The rows lie along a hidden order. The number after each row says roughly how far along it the row is, from 0 to 20. A new part has a new order.
In the rows, 128 means zero.
[119 153 128 129 139 101 117 111 120 114 140 156  90 119 132 133  85 131
  43 118 124 150 130 100  90 163  66 155 151 113 147 114 155 120 130 112
 176 146 197 195 125 113 135 114 169 118 117 113 140 106 167 133  77 113
 102 110 171] => 4
[112 152 123 129 139  99 108 114 109 116 147 151  73 116 144 135  86 133
  38 121 131 149 130 110  86 160  60 146 150 114 148 116 128 122 132 109
 165 145 182 215 134 116 130 111 154 124 110  96 141 105 182 133  49 112
 105 118 172] => 3
[134 137 132 130 139  63 108  93 149 112 138 184  54 116 122 100  79 138
  30 116 125 163 126 106  92 160  76 158 156 111 149 126 149 120 127 111
 178 142 133 196 137 112 140 113 147 103 119 132 137 106 175 136  57 111
 106  99 145] => 20
[154 159 138 129 138  96 110 103 108 108 156 180  51 114 156 118  52 134
  21 125 140 152 130 112  87 160  55 151 151 114 143 118 132 121 134  91
 162 149 183 236 135 113 128 100 147 117 113 118 137 115 190 130   6 112
  95 117 168] => 18
[ 71 125 114 129 144  96 103  91 139 122 136 155  70 117 109 141 116 145
  77 119 100 158 123 110  87 152  90 160 155 115 150 135 131 116 123 120
 194 127 139 179 135 114 127 115 179 116 120  82 141  99 174 133  75 112
 125 142 137] => 7
[ 85 153 106 132 139 122 117 149 105 135 145 105 128 124 145 186 143 106
 110 115 112 134 140 144 101 144  73 115 124 133 150 133 134 140 134 107
 148 129 216 131 126 126 114 141 155 141 120 109 140 119 124 123  69 130
 120 154 177] => 13
[ 84 154 126 132 138 112 109 151 115 128 139 129 125 117 138 166 134 111
  71 112 127 139 129 131  92 157  46 117 143 120 148 103 140 123 138 113
 151 141 181 199 127 129 133 137 145 133 114  86 148 106 160 133  64 117
 107 134 186] => 0
[120 149 132 130 136  82 110 116 134 117 136 156  92 116 131 128 106 129
  45 111 128 155 129 113  93 161  68 135 150 113 147 110 155 120 131 111
 166 141 165 200 132 118 142 120 143 114 121 113 145 104 164 136  50 111
 109 105 165] => 4
[174 146 161 131 135 118 114  94 132 114 133 179 112 115 132 101  41 123
  22 125 127 155 128 109 103 153  78 131 154 109 137  82 147 119 136 106
 134 133 161 237 130 125 145 116 112 111 116 114 140 104 169 131  68 103
 114  98 140] => 19
[171 169 149 133 137 110 110 116 119 120 149 164  98 116 153 120  56 109
  29 119 143 154 139 135 103 147  64 117 136 121 146 102 143 138 140  84
 125 139 190 192 135 121 126 118 112 117 118 143 139 129 160 124   7 111
 100 100 158] => 17
